[ 99 113 150 134 108 119 145 102 101 125  98 110 130  93  96  92 116 124
 107 124 112 124 130 110 107 114 100  94  97 103 127 112 138] -> q658
[ 84 164 129 140 128 140 132 123 162 147 140 115 143 140 125 129 156 124
 163 165 154 101 161 118 146 121  87 145 166 135 114 140 160] -> q463
[114  72  93  81 129 107  72 118  35  82 113 130  83 133 120 124  42 105
  50  38 109 115  61 106 128 110 110 129  71 127 109 114  64] -> q321
[123 132 159 149 123 130 163 121 130 138 118 123 142 116 122 118 142 136
 130 145 125 129 148 141 119 128 126 114 119 120 134 127 155] -> q671
[ 99 113 150 134 108 119 145 102 101 125  98 110 130  93  96  92 116 124
 137 100 114  76  83  83 139  92  80 127 158 124  80 100  68] -> q200
[ 99 113 150 134 108 119 145 102 101 125  98 110 130  93  96  92 116 124
 107 124 112 124 130 131 107 114 100  94  97 103 127 112 138] -> q338
[116 146  84 102 163 145  76 164 120 124 186 144 114 201 172 184 106 119
 132 120 178 109 140 100 181 135 121 208 159 176 106 176 109] -> q153
[217 137  55  86 162 128  63 172 184 118 182 173 105 193 178 185 133 123
 161 111 147 146  89 110 164 156  66  96 157 100  99  86 124] -> q715
q338  [ 99 113 150 134 108 119 145 102 101 125  98 110 130  93  96  92 116 124
 107 124 112 124 130 131 107 114 100  94  97 103 127 112 138]
which: [ 84 164 129 140 128 140 132 123 162 147 140 115 143 140 125 129 156 124
 163 165 154 101 161 118 146 121  87 145 166 135 114 140 160]  q463
q658  [ 99 113 150 134 108 119 145 102 101 125  98 110 130  93  96  92 116 124
 107 124 112 124 130 110 107 114 100  94  97 103 127 112 138]
which: [116 146  84 102 163 145  76 164 120 124 186 144 114 201 172 184 106 119
 132 120 178 109 140 100 181 135 121 208 159 176 106 176 109]  q153
which: [ 99 113 150 134 108 119 145 102 101 125  98 110 130  93  96  92 116 124
 107 124 112 124 130 131 107 114 100  94  97 103 127 112 138]  q338
q200  [ 99 113 150 134 108 119 145 102 101 125  98 110 130  93  96  92 116 124
 137 100 114  76  83  83 139  92  80 127 158 124  80 100  68]

[160 174 133  61 155] : q658
[138 196  24  71 145] : q167
[ 55 192 120  97 120] : q715
[144 194  32  99 172] : q200
[134 175  49  63 161] : q485
which: [144 194  32  99 172]  q200
q167  [138 196  24  71 145]
which: [138 196  24  71 145]  q167

[209  46  15  47] = q167
[ 77 200  73 186] = q338
[ 77 200  73 123] = q321
[ 77  86  73 123] = q671
q338  [ 77 200  73 186]
q167  [209  46  15  47]
q321  [ 77 200  73 123]

[130 106 113 120 155 112 106 198 130] -> q167
[135 129 161 127 142 149 146 163 188] -> q153
[122 132 159 121 147 124 173 188  94] -> q463
[ 82 102 199 125  80 122 140 143 121] -> q200
[114 153  84 119  81 139 113 189  88] -> q840
[128 161 188 149 136 108 185 185 107] -> q715
[ 75 114  87 140 168  98 120 144 132] -> q321
[146 103 163 108  78 127 106 170 106] -> q338
[ 91 110 215 149 108 143 124 121 127] -> q485
which: [130 106 113 120 155 112 106 198 130]  q167
which: [ 82 102 199 125  80 122 140 143 121]  q200
which: [ 91 110 215 149 108 143 124 121 127]  q485

[104 115  81 137 170 101 135 138 167  74 104 149 212 136 139  34 150  67
 135 134  74 175 150 130  95 168 171 144 111 182]  q153
[162 113 147 184  89  84 145 165 102 138 147 117  64 115 116 150 176 123
 125  66 117 115 161 145 145 143 124  74 132  48]  q200
[111 105  64 134 182  63 126 166 167  51 107 170 187 164 133  56 181  67
 125 108  67 152 131 133 100 180 180 168 118 157]  q338
[160 109 148 176  91  81 146 169 102 138 149 114  64 117 119 144 177 121
 124  68 115 112 163 145 148 141 125  70 131  48]  q833
[163 132 155 103 177  92 145  95 133 109 108 102 107 171 171 131 184  68
  59  83 110 158 157 128 160 120 186 136 141 106]  q671
[ 81  93 104 148 170  86 112 128 150 102 100 148 196 150 128  37 151  72
 143 124  65 138 159 132 120 189 145 138 115 176]  q485
[ 81  93 104 148 170  86 112 128 150 102 100 148 196 150 128 152 189 136
 110  72 106 130 134 146 147 138 140  91 106  73]  q715
[176 137 154 125 171  99 126  90 140  74  95 149 109 141 184  97 151  72
  60 124 132 131 132 112 141 125 157 131 132 132]  q463
[165 106 145 187 118  81 149 155 113 118 129 100  78 126 132 141 190 130
 125  85 104  67 159 115 152 169 154  91 124  42]  q167
[ 88  99 103 146 184  85 119 129 155 107  95 150 189 160 128  36 147  79
 133 121  72 145 145 114 117 188 146 141 117 177]  q840
q840  [ 88  99 103 146 184  85 119 129 155 107  95 150 189 160 128  36 147  79
 133 121  72 145 145 114 117 188 146 141 117 177]
q153  [104 115  81 137 170 101 135 138 167  74 104 149 212 136 139  34 150  67
 135 134  74 175 150 130  95 168 171 144 111 182]

[ 39  82 148 124 126  70 195  31  47 108  63 154 129 168  92 239  85 169
 100 190 135  94]  q321
[184 173 129 147 145 178 101 194 182 148 172 134 140 118 161  75 170 128
 150 115 135 160]  q715
[154 168 132 140 152 152 127 140 154 128 161 126 121 131 154 158 128 166
 138 154 168 159]  q671
[113 110 158 126  95 130 203 136  72 128 131 166 137 196 141 113 180  97
 157 132  94 109]  q658
which: [ 39  82 148 124 126  70 195  31  47 108  63 154 129 168  92 239  85 169
 100 190 135  94]  q321
which: [113 110 158 126  95 130 203 136  72 128 131 166 137 196 141 113 180  97
 157 132  94 109]  q658
q715  [184 173 129 147 145 178 101 194 182 148 172 134 140 118 161  75 170 128
 150 115 135 160]
q658  [113 110 158 126  95 130 203 136  72 128 131 166 137 196 141 113 180  97
 157 132  94 109]
q321  [ 39  82 148 124 126  70 195  31  47 108  63 154 129 168  92 239  85 169
 100 190 135  94]

[127 146 132  90] -> q715
[ 98 146  58 133] -> q167
[135  84  94 137] -> q658
[106 156  28 160] -> q153
[202  79 132 154] -> q485
[145  84  94 137] -> q338
which: [135  84  94 137]  q658
which: [127 146 132  90]  q715

[150  98 131  47  65  98 111] = q463
[135  94 127 128  58 128 112] = q671
[ 59  23 128 150 167 114 160] = q840
[121 102 163 168 128 211 160] = q833
[131 150  96  94 128 128 128] = q153
[115  65 144 166 135  46  80] = q715
[115  65 144 128 135  46  80] = q167
[121 102 163 168 128 211 217] = q200
[173 108 202 167 126 106  35] = q658
[120 227 128 113  86 147  98] = q338
[164 128 102  93  77 128 195] = q485
[132 128 127 111  86 143  94] = q321
q167  [115  65 144 128 135  46  80]
which: [115  65 144 166 135  46  80]  q715

[108  98 116  46 239]  q485
[139 132  66 136 109]  q671
[ 90  81 238 128 158]  q715
[123 188 115 131  63]  q200
[122  90 184  97 160]  q658
[144 165  80 163  90]  q153
[116 101 172 161 102]  q321
[141 175 114 146  58]  q167
[112  90 234 132 206]  q833
[121 181  18 184  63]  q840
[113 134 101 135 126]  q463
q321  [116 101 172 161 102]
q658  [122  90 184  97 160]
q715  [ 90  81 238 128 158]
q833  [112  90 234 132 206]
which: [113 134 101 135 126]  q463

[ 62 135 179  24 133 123 151 122 117 133] : q840
[ 62 135 179  22 133 123 158 114 128 113] : q321
[ 62 135 179  22 133 123 158 114 128 115] : q833
[ 62 135 179  24 133 123 151 122 117 113] : q153
q840  [ 62 135 179  24 133 123 151 122 117 133]
which: [ 62 135 179  24 133 123 151 122 117 133]  q840
q153  [ 62 135 179  24 133 123 151 122 117 113]
q321  [ 62 135 179  22 133 123 158 114 128 113]
q833  [ 62 135 179  22 133 123 158 114 128 115]

